Below are the code and all the weights of a small trained network. Each question names an input and a target symbol and asks about switching units off, where a switched-off unit gives its printed mean instead of its output.

import numpy as np


def w(rows, s, z=0):
    codes = np.array(rows[::2]) - 128.0
    scale = np.full(codes.shape[1], s)
    scale[-1] = z or s
    return codes * scale


def f(y):
    return np.maximum(y, 0)


def softmax(a):
    e = np.exp(a - a.max(-1, keepdims=True))
    return e / e.sum(-1, keepdims=True)


def log_softmax(a):
    a = a - a.max(-1, keepdims=True)
    return a - np.log(np.exp(a).sum(-1, keepdims=True))


def net(x, mask):
    ids = ['αδηλμξπστφψ'.index(c) for c in x.split()]
    T = len(ids)
    res = E[ids] + P[:T]
    u = 0
    for l in range(3):
        r = res
        for j in range(2):
            rows = slice(2 * j, 2 * j + 2)
            q, k, v = (r @ M[l][rows].T for M in (Q, K, V))
            z = softmax(np.where(np.tri(T) > 0, q @ k.T / 2**0.5, -1e9)) @ v
            o = O[l][rows]
            res = res + np.where(mask[u + j], z, o[:, -1]) @ o[:, :-1]
        u += 2
        y = f(res @ A[l][:, :-1].T + A[l][:, -1])
        res = res + np.where(mask[u : u + 4], y, B[l][:, -1]) @ B[l][:, :-1]
        u += 4
    return log_softmax(res[-1] @ U[:, :-1].T + U[:, -1])


Q, K, V, O, A, B = {}, {}, {}, {}, {}, {}
E = w([
[70,220,106],'α',
[188,173,82],'δ',
[159,123,201],'η',
[233,142,157],'λ',
[223,94,250],'μ',
[254,208,60],'ξ',
[228,180,78],'π',
[85,116,118],'σ',
[178,129,184],'τ',
[87,121,240],'φ',
[93,236,202],'ψ',
],0.0042)
P = w([
[101,125,93],'0',
[89,2,125],'1',
[152,156,137],'2',
[89,33,93],'3',
[156,154,145],'4',
[90,27,100],'5',
[156,157,133],'6',
[92,37,86],'7',
[162,152,143],'8',
[79,28,104],'9',
[167,148,144],'10',
[83,30,90],'11',
[171,142,144],'12',
],0.0088)
Q[0] = w([
[78,80,175],'0.h1',
[181,139,254],'0.h1',
[112,36,196],'0.h2',
[143,140,141],'0.h2',
],0.019)
K[0] = w([
[251,126,84],'0.h1',
[67,193,14],'0.h1',
[66,69,147],'0.h2',
[143,99,141],'0.h2',
],0.017)
V[0] = w([
[138,144,69],'0.h1',
[120,106,155],'0.h1',
[120,114,125],'0.h2',
[161,254,133],'0.h2',
],0.0081)
O[0] = w([
[141,151,92,131],'0.h1',
[112,108,155,134],'0.h1',
[127,127,126,141],'0.h2',
[165,101,245,2],'0.h2',
],0.011,0.0024)
A[0] = w([
[33,220,149,181],'0.n1',
[50,252,147,57],'0.n2',
[245,186,100,102],'0.n3',
[173,66,176,4],'0.n4',
],0.011,0.0034)
B[0] = w([
[249,87,94,184],'0.n1',
[200,124,198,149],'0.n2',
[101,213,233,251],'0.n3',
[65,96,73,129],'0.n4',
],0.013,0.0027)
Q[1] = w([
[79,91,176],'1.h1',
[179,234,1],'1.h1',
[179,194,205],'1.h2',
[217,17,51],'1.h2',
],0.0098)
K[1] = w([
[117,105,129],'1.h1',
[164,176,73],'1.h1',
[160,6,121],'1.h2',
[188,159,116],'1.h2',
],0.014)
V[1] = w([
[111,69,185],'1.h1',
[51,6,252],'1.h1',
[211,254,102],'1.h2',
[129,184,120],'1.h2',
],0.0083)
O[1] = w([
[130,163,91,90],'1.h1',
[166,212,21,12],'1.h1',
[2,85,192,255],'1.h2',
[100,102,131,159],'1.h2',
],0.0078,0.0022)
A[1] = w([
[248,92,189,113],'1.n1',
[110,113,74,42],'1.n2',
[80,144,156,15],'1.n3',
[133,148,121,3],'1.n4',
],0.013,0.0055)
B[1] = w([
[4,178,98,254],'1.n1',
[195,149,169,143],'1.n2',
[221,147,118,137],'1.n3',
[134,116,140,128],'1.n4',
],0.015,0.0078)
Q[2] = w([
[106,253,152],'2.h1',
[119,5,91],'2.h1',
[106,195,132],'2.h2',
[54,120,103],'2.h2',
],0.026)
K[2] = w([
[91,223,252],'2.h1',
[181,55,20],'2.h1',
[85,76,79],'2.h2',
[176,69,161],'2.h2',
],0.025)
V[2] = w([
[59,91,188],'2.h1',
[236,188,3],'2.h1',
[108,60,64],'2.h2',
[125,55,87],'2.h2',
],0.013)
O[2] = w([
[147,168,52,209],'2.h1',
[97,70,246,2],'2.h1',
[215,70,94,180],'2.h2',
[195,95,92,175],'2.h2',
],0.012,0.014)
A[2] = w([
[160,250,139,62],'2.n1',
[195,46,108,80],'2.n2',
[197,103,223,3],'2.n3',
[169,236,195,16],'2.n4',
],0.013,0.0039)
B[2] = w([
[99,85,214,252],'2.n1',
[104,221,215,171],'2.n2',
[131,51,6,144],'2.n3',
[184,174,69,140],'2.n4',
],0.015,0.024)
U = w([
[172,188,107,125],'α',
[128,121,32,141],'δ',
[139,84,232,153],'η',
[139,101,107,203],'λ',
[133,14,144,202],'μ',
[25,132,177,2],'ξ',
[69,131,93,126],'π',
[130,152,254,70],'σ',
[130,105,241,104],'τ',
[149,85,182,235],'φ',
[148,146,178,150],'ψ',
],0.0062,0.0063)

Each question gives the input, a string of symbols that net reads in full, and the target symbol t.
The units are the heads (2 rows each of Q, K, V and O) and the neurons (one row each of A and B). Each row of codes is followed by its name. A weight is (code - 128) times the scale printed after its matrix; where a second scale follows, it is the last column's (O, A, B and U).
mask holds one flag per unit, layer by layer, with each layer's heads first. A switched-off unit (its flag False) gives its mean, the last column of its rows in O or B, instead of its output. The means were averaged over made-up inputs and are rounded, as every weight is.
A unit's drop is (log p(t) with every unit on - log p(t) with that unit switched off) / (log p(t) with every unit on - log p(t) with every unit switched off).
The circuit of an input: a set's keep is (log p(t) with only the set's units on - log p(t) with every unit switched off) / (log p(t) with every unit on - log p(t) with every unit switched off). Starting from the 12 units with the biggest drops (on a tie, the unit counted first), units are removed one at a time, each time the one whose removal leaves the highest keep (on an exact tie, the one counted first), for as long as the keep stays at least 0.8.
units of the circuit, in order: the units of the circuit, biggest drop first
most important unit: the unit with the biggest drop
k most important neurons: the k neurons with the biggest drops, biggest first
k most important neurons of layer l: the k neurons of layer l with the biggest drops, biggest first
which heads matter: for each layer, one digit per head in row order, 1 if its drop is at least 0.15 and else 0, layers parted by /
input σ α τ η δ δ σ ξ ψ λ μ η, target σ: most important unit	1.h2
input σ μ α δ, target σ: units of the circuit, in order	(1.n1 2.n2 2.h1)
input σ σ α μ, target σ: units of the circuit, in order	(1.n1 2.n2 2.h1 0.n1)
input μ ξ δ τ ψ μ η η α τ, target μ: 3 most important neurons	(1.n1 2.n3 0.n3)
input δ τ φ α δ α μ μ δ ξ α α, target δ: 4 most important neurons	(2.n1 2.n2 1.n1 0.n3)
input α σ η λ μ δ μ ξ λ δ μ ξ, target α: which heads matter	10 / 11 / 11
input φ φ η μ α μ σ, target α: 2 most important neurons	(1.n1 0.n3)
input η α μ η δ μ φ, target δ: units of the circuit, in order	(2.n1 0.n3 2.n2)
input σ μ δ τ ψ σ μ μ, target σ: which heads matter	01 / 01 / 11
input δ ξ ξ σ α δ τ λ μ τ, target δ: which heads matter	10 / 11 / 01
input α π σ π λ η μ α, target α: units of the circuit, in order	(2.n1 1.n1 2.n2 0.n3)
input σ μ τ τ, target σ: 2 most important neurons of layer 1	(1.n1 1.n2)
input α μ μ η μ ξ α τ δ σ, target α: 2 most important neurons	(1.n1 2.n1)
input δ η π μ δ σ δ ξ σ α, target δ: units of the circuit, in order	(2.n1)
input ξ ψ λ φ α μ μ π φ ξ λ μ, target ξ: 2 most important neurons of layer 1	(1.n3 1.n1)
input π η μ η η μ μ μ, target π: which heads matter	11 / 01 / 01
input ξ δ α ξ σ λ, target ξ: 2 most important neurons	(0.n3 1.n3)
input μ η η τ α τ η ξ π η ξ α, target μ: which heads matter	00 / 11 / 10
input α δ α λ, target α: 3 most important neurons	(2.n1 1.n1 0.n1)
input ξ δ μ τ ψ π δ δ, target ξ: 3 most important neurons	(0.n3 1.n3 2.n1)
input σ μ α μ α α λ σ, target σ: 4 most important neurons	(1.n1 2.n2 0.n3 0.n1)
input ξ ξ μ τ, target ξ: which heads matter	11 / 01 / 01
input μ ξ π λ η δ ψ ξ μ μ, target μ: most important neuron of layer 1	(1.n1)
input ξ α δ η, target ξ: 3 most important neurons	(1.n1 0.n3 1.n3)
input μ ψ δ π φ μ ξ π δ η, target μ: 4 most important neurons	(2.n3 1.n1 0.n3 0.n1)
input μ μ μ α ξ ψ, target μ: 4 most important neurons	(2.n3 1.n1 0.n3 0.n1)
input μ ξ α ξ σ σ μ π φ σ, target μ: which heads matter	11 / 11 / 10
input μ α ψ μ, target μ: 2 most important neurons of layer 1	(1.n1 1.n2)
input μ α α ξ ξ ξ ψ ξ, target μ: 2 most important neurons	(1.n1 2.n3)
